Here is a tiny trained network, its code and every weight. The questions are about switching its units off for an input and a target symbol, where a switched-off unit gives its printed mean instead of its output.

import numpy as np


def w(rows, s, z=0):
    codes = np.array(rows[::2]) - 128.0
    scale = np.full(codes.shape[1], s)
    scale[-1] = z or s
    return codes * scale


def f(y):
    return np.maximum(y, 0)


def softmax(a):
    e = np.exp(a - a.max(-1, keepdims=True))
    return e / e.sum(-1, keepdims=True)


def log_softmax(a):
    a = a - a.max(-1, keepdims=True)
    return a - np.log(np.exp(a).sum(-1, keepdims=True))


def net(x, mask):
    ids = ['ΘΞΨΩαβγδζηλμπσφ'.index(c) for c in x.split()]
    T = len(ids)
    res = E[ids] + P[:T]
    u = 0
    for l in range(2):
        r = res
        for j in range(2):
            rows = slice(2 * j, 2 * j + 2)
            q, k, v = (r @ M[l][rows].T for M in (Q, K, V))
            z = softmax(np.where(np.tri(T) > 0, q @ k.T / 2**0.5, -1e9)) @ v
            o = O[l][rows]
            res = res + np.where(mask[u + j], z, o[:, -1]) @ o[:, :-1]
        u += 2
        y = f(res @ A[l][:, :-1].T + A[l][:, -1])
        res = res + np.where(mask[u : u + 16], y, B[l][:, -1]) @ B[l][:, :-1]
        u += 16
    return log_softmax(res[-1] @ U[:, :-1].T + U[:, -1])


Q, K, V, O, A, B = {}, {}, {}, {}, {}, {}
E = w([
[68,63,154],'Θ',
[129,176,124],'Ξ',
[225,128,163],'Ψ',
[21,145,116],'Ω',
[31,69,148],'α',
[114,117,138],'β',
[84,78,157],'γ',
[68,2,179],'δ',
[73,72,157],'ζ',
[114,183,112],'η',
[210,193,101],'λ',
[50,72,150],'μ',
[219,167,146],'π',
[129,179,108],'σ',
[59,186,94],'φ',
],0.0051)
P = w([
[94,163,89],'0',
[127,115,253],'1',
[156,9,81],'2',
[130,141,211],'3',
[158,28,79],'4',
[147,144,196],'5',
[161,20,82],'6',
[144,141,188],'7',
],0.0072)
Q[0] = w([
[96,67,193],'0.h1',
[70,33,211],'0.h1',
[20,155,254],'0.h2',
[135,111,119],'0.h2',
],0.0055)
K[0] = w([
[127,204,23],'0.h1',
[128,179,28],'0.h1',
[165,133,254],'0.h2',
[121,140,114],'0.h2',
],0.0055)
V[0] = w([
[160,30,245],'0.h1',
[195,222,41],'0.h1',
[155,66,227],'0.h2',
[253,110,242],'0.h2',
],0.0056)
O[0] = w([
[150,25,175,214],'0.h1',
[209,254,68,5],'0.h1',
[154,47,197,225],'0.h2',
[225,87,182,152],'0.h2',
],0.0064,0.0017)
A[0] = w([
[255,103,127,158],'0.n1',
[163,206,67,137],'0.n2',
[68,176,80,85],'0.n3',
[134,76,207,74],'0.n4',
[170,204,70,156],'0.n5',
[160,66,120,96],'0.n6',
[126,170,193,253],'0.n7',
[164,61,107,103],'0.n8',
[80,96,41,252],'0.n9',
[32,151,85,127],'0.n10',
[114,158,183,224],'0.n11',
[146,60,144,53],'0.n12',
[72,178,80,87],'0.n13',
[230,92,106,154],'0.n14',
[146,111,167,145],'0.n15',
[170,200,67,157],'0.n16',
],0.0078,0.0031)
B[0] = w([
[4,75,121,204],'0.n1',
[201,221,119,150],'0.n2',
[69,227,97,151],'0.n3',
[182,212,134,255],'0.n4',
[225,213,114,150],'0.n5',
[113,177,48,203],'0.n6',
[144,151,247,232],'0.n7',
[105,159,16,205],'0.n8',
[40,105,34,231],'0.n9',
[38,164,88,160],'0.n10',
[112,140,225,215],'0.n11',
[170,182,31,205],'0.n12',
[93,228,109,151],'0.n13',
[22,74,81,198],'0.n14',
[122,198,158,208],'0.n15',
[247,234,116,150],'0.n16',
],0.0047,0.0038)
Q[1] = w([
[167,216,253],'1.h1',
[108,58,2],'1.h1',
[151,197,229],'1.h2',
[71,94,119],'1.h2',
],0.0081)
K[1] = w([
[167,12,129],'1.h1',
[105,255,132],'1.h1',
[74,39,119],'1.h2',
[216,160,74],'1.h2',
],0.0075)
V[1] = w([
[1,171,98],'1.h1',
[110,209,20],'1.h1',
[89,51,208],'1.h2',
[225,208,50],'1.h2',
],0.007)
O[1] = w([
[1,101,197,251],'1.h1',
[111,15,178,254],'1.h1',
[57,222,77,69],'1.h2',
[240,49,162,163],'1.h2',
],0.0069,0.0074)
A[1] = w([
[140,66,221,51],'1.n1',
[242,111,74,194],'1.n2',
[140,71,204,69],'1.n3',
[148,189,177,208],'1.n4',
[193,190,111,175],'1.n5',
[139,68,213,58],'1.n6',
[137,82,208,66],'1.n7',
[223,73,206,43],'1.n8',
[138,70,199,73],'1.n9',
[31,141,48,126],'1.n10',
[148,186,174,209],'1.n11',
[151,116,88,178],'1.n12',
[238,114,78,193],'1.n13',
[37,139,2,123],'1.n14',
[159,210,188,254],'1.n15',
[130,129,124,123],'1.n16',
],0.0056,0.0048)
B[1] = w([
[141,204,145,254],'1.n1',
[136,36,52,179],'1.n2',
[141,186,143,241],'1.n3',
[95,98,203,199],'1.n4',
[7,109,156,145],'1.n5',
[136,193,140,248],'1.n6',
[132,192,146,229],'1.n7',
[175,187,58,254],'1.n8',
[125,190,135,240],'1.n9',
[147,193,2,202],'1.n10',
[97,78,193,197],'1.n11',
[135,85,145,145],'1.n12',
[133,48,60,176],'1.n13',
[158,217,38,195],'1.n14',
[93,57,207,226],'1.n15',
[132,125,131,128],'1.n16',
],0.0069,0.0065)
U = w([
[111,125,95,146],'Θ',
[154,149,133,117],'Ξ',
[108,3,121,112],'Ψ',
[73,109,217,184],'Ω',
[99,120,104,105],'α',
[99,63,164,218],'β',
[117,121,105,133],'γ',
[142,238,90,120],'δ',
[116,122,102,124],'ζ',
[160,182,140,99],'η',
[184,126,111,113],'λ',
[104,112,101,102],'μ',
[145,66,110,115],'π',
[162,165,136,138],'σ',
[157,255,165,4],'φ',
],0.007,0.0036)

Each question gives the input, a string of symbols that net reads in full, and the target symbol t.
The units are the heads (2 rows each of Q, K, V and O) and the neurons (one row each of A and B). Each row of codes is followed by its name. A weight is (code - 128) times the scale printed after its matrix; where a second scale follows, it is the last column's (O, A, B and U).
mask holds one flag per unit, layer by layer, with each layer's heads first. A switched-off unit (its flag False) gives its mean, the last column of its rows in O or B, instead of its output. The means were averaged over made-up inputs and are rounded, as every weight is.
A unit's drop is (log p(t) with every unit on - log p(t) with that unit switched off) / (log p(t) with every unit on - log p(t) with every unit switched off).
unit that matters most: the unit with the biggest drop
k most important neurons: the k neurons with the biggest drops, biggest first
top k neurons in layer l: the k neurons of layer l with the biggest drops, biggest first
which heads matter: for each layer, one digit per head in row order, 1 if its drop is at least 0.15 and else 0, layers parted by /
input λ δ Ψ, target λ: unit that matters most => 1.h2
input φ λ π Ξ ζ, target φ: which heads matter => 11 / 11
input Ψ δ δ, target Ψ: which heads matter => 10 / 10
input Ψ σ σ Θ Ψ, target Ψ: 2 most important neurons => [0.n16; 0.n5]
input Ψ β Ξ Ψ φ, target Ψ: 2 most important neurons => [0.n16; 0.n5]
input λ δ Ω δ η, target λ: 2 most important neurons => [1.n8; 0.n16]
input δ φ η, target δ: which heads matter => 00 / 11
input Ψ μ σ δ Ω μ ζ, target Ψ: 2 most important neurons => [0.n16; 0.n5]
input δ η μ η Ξ, target δ: which heads matter => 00 / 11
input Ω φ Ξ Ψ β, target Ω: which heads matter => 11 / 10
input Ω φ Ψ, target Ω: top 2 neurons in layer 0 => [0.n10; 0.n9]
input Ψ π δ Ψ γ, target Ψ: which heads matter => 11 / 10
input λ Ω μ Ψ, target Ω: which heads matter => 00 / 01
input φ π ζ δ δ Ξ, target Ω: which heads matter => 00 / 01
input Ψ Ω Ω Ψ π, target Ψ: 2 most important neurons => [0.n16; 0.n5]
input Ψ φ λ, target Ψ: unit that matters most => 0.h1
input Ψ π Ξ φ γ, target Ψ: 3 most important neurons => [0.n16; 0.n5; 0.n2]
input λ Ξ λ Ψ Θ Ψ Ψ, target λ: which heads matter => 11 / 01
input Ω Ω δ, target Ω: which heads matter => 11 / 10
input λ λ Ψ σ α, target λ: top 3 neurons in layer 0 => [0.n16; 0.n5; 0.n2]
input λ β φ λ σ Ψ λ, target λ: 4 most important neurons => [1.n8; 0.n16; 0.n5; 0.n2]
